Below are the code and all the weights of a small trained network. Each question names an input and a target symbol and asks about switching units off, where a switched-off unit gives its printed mean instead of its output.

import numpy as np


def w(rows, s, z=0):
    codes = np.array(rows[::2]) - 128.0
    scale = np.full(codes.shape[1], s)
    scale[-1] = z or s
    return codes * scale


def f(y):
    return np.maximum(y, 0)


def softmax(a):
    e = np.exp(a - a.max(-1, keepdims=True))
    return e / e.sum(-1, keepdims=True)


def log_softmax(a):
    a = a - a.max(-1, keepdims=True)
    return a - np.log(np.exp(a).sum(-1, keepdims=True))


def net(x, mask):
    ids = ['ΓΔΘΠΨαβζητ'.index(c) for c in x.split()]
    T = len(ids)
    res = E[ids] + P[:T]
    u = 0
    for l in range(2):
        q, k, v = (res @ M[l].T for M in (Q, K, V))
        z = softmax(np.where(np.tri(T) > 0, q @ k.T / 2**0.5, -1e9)) @ v
        res = res + np.where(mask[u], z, O[l][:, -1]) @ O[l][:, :-1]
        u += 1
        y = f(res @ A[l][:, :-1].T + A[l][:, -1])
        res = res + np.where(mask[u : u + 12], y, B[l][:, -1]) @ B[l][:, :-1]
        u += 12
    return log_softmax(res[-1] @ U[:, :-1].T + U[:, -1])


Q, K, V, O, A, B = {}, {}, {}, {}, {}, {}
E = w([
[119,223,188,167],'Γ',
[160,74,230,104],'Δ',
[153,70,232,128],'Θ',
[226,132,129,128],'Π',
[123,225,184,163],'Ψ',
[145,62,229,33],'α',
[70,68,127,107],'β',
[161,67,226,79],'ζ',
[67,74,153,141],'η',
[255,117,164,57],'τ',
],0.0061)
P = w([
[189,101,110,143],'0',
[102,138,71,1],'1',
[99,139,82,44],'2',
[98,138,71,40],'3',
[95,189,156,217],'4',
[97,195,135,161],'5',
[99,192,137,163],'6',
[82,210,82,80],'7',
[82,207,99,124],'8',
[85,211,100,115],'9',
],0.0067)
Q[0] = w([
[176,35,117,160],'0.h1',
[199,97,222,247],'0.h1',
],0.015)
K[0] = w([
[237,88,141,78],'0.h1',
[122,126,72,3],'0.h1',
],0.016)
V[0] = w([
[40,83,246,2],'0.h1',
[253,202,120,16],'0.h1',
],0.0068)
O[0] = w([
[89,145,160,1,250],'0.h1',
[132,135,22,87,207],'0.h1',
],0.0077,0.002)
A[0] = w([
[73,113,147,121,185],'0.n1',
[100,164,119,88,45],'0.n2',
[82,172,123,184,2],'0.n3',
[71,182,121,133,83],'0.n4',
[149,63,103,86,54],'0.n5',
[180,127,215,125,43],'0.n6',
[97,121,133,166,41],'0.n7',
[168,135,102,130,78],'0.n8',
[111,136,143,86,120],'0.n9',
[118,194,149,111,60],'0.n10',
[8,115,125,167,38],'0.n11',
[95,148,135,121,116],'0.n12',
],0.014,0.0037)
B[0] = w([
[222,178,110,103,252],'0.n1',
[89,102,124,189,188],'0.n2',
[43,248,78,155,145],'0.n3',
[87,66,72,114,197],'0.n4',
[155,50,46,134,179],'0.n5',
[108,75,188,120,155],'0.n6',
[154,150,111,88,128],'0.n7',
[127,166,65,147,143],'0.n8',
[126,127,35,166,240],'0.n9',
[33,99,149,139,195],'0.n10',
[216,35,71,92,178],'0.n11',
[95,118,104,134,187],'0.n12',
],0.015,0.0032)
Q[1] = w([
[196,86,98,120],'1.h1',
[168,4,140,167],'1.h1',
],0.04)
K[1] = w([
[191,82,150,228],'1.h1',
[131,4,130,214],'1.h1',
],0.03)
V[1] = w([
[53,21,110,3],'1.h1',
[156,203,5,58],'1.h1',
],0.015)
O[1] = w([
[16,35,168,79,231],'1.h1',
[70,228,101,7,254],'1.h1',
],0.012,0.0073)
A[1] = w([
[119,127,137,105,158],'1.n1',
[115,157,193,150,63],'1.n2',
[141,176,156,181,10],'1.n3',
[181,98,98,122,253],'1.n4',
[165,68,112,148,48],'1.n5',
[145,159,245,110,189],'1.n6',
[120,136,140,146,69],'1.n7',
[122,101,162,170,102],'1.n8',
[127,40,141,160,54],'1.n9',
[226,100,110,183,112],'1.n10',
[166,61,121,192,93],'1.n11',
[89,194,157,213,51],'1.n12',
],0.013,0.0076)
B[1] = w([
[148,113,119,178,253],'1.n1',
[126,91,145,120,128],'1.n2',
[84,102,126,174,133],'1.n3',
[181,73,222,206,250],'1.n4',
[95,205,150,124,211],'1.n5',
[173,153,196,125,156],'1.n6',
[126,142,145,132,128],'1.n7',
[115,65,129,148,171],'1.n8',
[177,135,17,134,248],'1.n9',
[70,129,83,2,225],'1.n10',
[88,190,200,155,247],'1.n11',
[83,113,125,164,132],'1.n12',
],0.025,0.0081)
U = w([
[183,90,131,88,92],'Γ',
[153,124,122,221,153],'Δ',
[68,177,120,199,87],'Θ',
[252,182,121,140,177],'Π',
[194,95,134,98,123],'Ψ',
[36,58,107,155,101],'α',
[174,50,183,187,213],'β',
[176,79,63,155,160],'ζ',
[128,148,238,141,182],'η',
[156,184,51,88,4],'τ',
],0.0037,0.0033)

Each question gives the input, a string of symbols that net reads in full, and the target symbol t.
The units are the heads (2 rows each of Q, K, V and O) and the neurons (one row each of A and B). Each row of codes is followed by its name. A weight is (code - 128) times the scale printed after its matrix; where a second scale follows, it is the last column's (O, A, B and U).
mask holds one flag per unit, layer by layer, with each layer's heads first. A switched-off unit (its flag False) gives its mean, the last column of its rows in O or B, instead of its output. The means were averaged over made-up inputs and are rounded, as every weight is.
A unit's drop is (log p(t) with every unit on - log p(t) with that unit switched off) / (log p(t) with every unit on - log p(t) with every unit switched off).
The circuit of an input: a set's keep is (log p(t) with only the set's units on - log p(t) with every unit switched off) / (log p(t) with every unit on - log p(t) with every unit switched off). Starting from the 12 units with the biggest drops (on a tie, the unit counted first), units are removed one at a time, each time the one whose removal leaves the highest keep (on an exact tie, the one counted first), for as long as the keep stays at least 0.8.
units of the circuit, in order: the units of the circuit, biggest drop first
unit that matters most: the unit with the biggest drop
top k neurons: the k neurons with the biggest drops, biggest first
top k neurons in layer l: the k neurons of layer l with the biggest drops, biggest first
input η τ α, target η: unit that matters most => 0.h1
input α Π Ψ α Π Θ η, target α: units of the circuit, in order => (1.h1; 0.n11; 0.n5; 0.n6)
input α ζ Δ η, target α: units of the circuit, in order => (0.h1; 1.h1)
input ζ α τ η α η, target ζ: units of the circuit, in order => (0.n11; 1.h1; 1.n9; 0.n6)
input ζ Θ Δ Δ Π Θ η η τ Ψ, target α: units of the circuit, in order => (0.n10; 0.n4; 1.h1)
input η η Π Π, target η: top 3 neurons => (0.n9; 1.n4; 1.n11)
input β η Δ Γ, target α: units of the circuit, in order => (1.h1; 0.n4; 0.n10)
input Π Π Γ Γ Π, target Π: units of the circuit, in order => (0.h1; 1.h1)
input Δ ζ α η τ ζ ζ η, target Δ: top 2 neurons => (0.n11; 1.n9)
input τ τ Θ ζ, target τ: units of the circuit, in order => (1.h1; 0.h1)
input ζ τ Π Δ, target ζ: top 2 neurons in layer 0 => (0.n1; 0.n6)
input ζ Γ η η, target ζ: top 2 neurons => (1.n9; 0.n6)
input ζ τ Π Γ η η Θ η β, target ζ: top 2 neurons => (0.n11; 1.n9)
input ζ η Ψ τ, target ζ: units of the circuit, in order => (1.h1; 0.n1; 1.n9; 0.n6)
input η Θ Θ Ψ η β Π τ, target η: units of the circuit, in order => (1.n9)
input η η α Γ η η Θ Δ η, target η: top 2 neurons in layer 0 => (0.n1; 0.n11)
input η τ η Θ τ η Π Π η, target η: top 2 neurons => (0.n11; 1.n4)
input τ Π β η Ψ, target α: top 3 neurons => (0.n10; 0.n4; 1.n4)
input τ Θ Θ η β, target τ: top 3 neurons in layer 0 => (0.n5; 0.n1; 0.n8)
input β τ η η η η ζ β, target β: top 2 neurons in layer 0 => (0.n11; 0.n1)
input β α Ψ η, target β: unit that matters most => 0.h1
input η ζ Θ, target η: top 4 neurons => (1.n4; 0.n9; 1.n11; 0.n4)
input η τ η Π, target η: top 2 neurons => (0.n9; 1.n4)
input ζ η Π, target ζ: top 2 neurons => (0.n1; 0.n6)
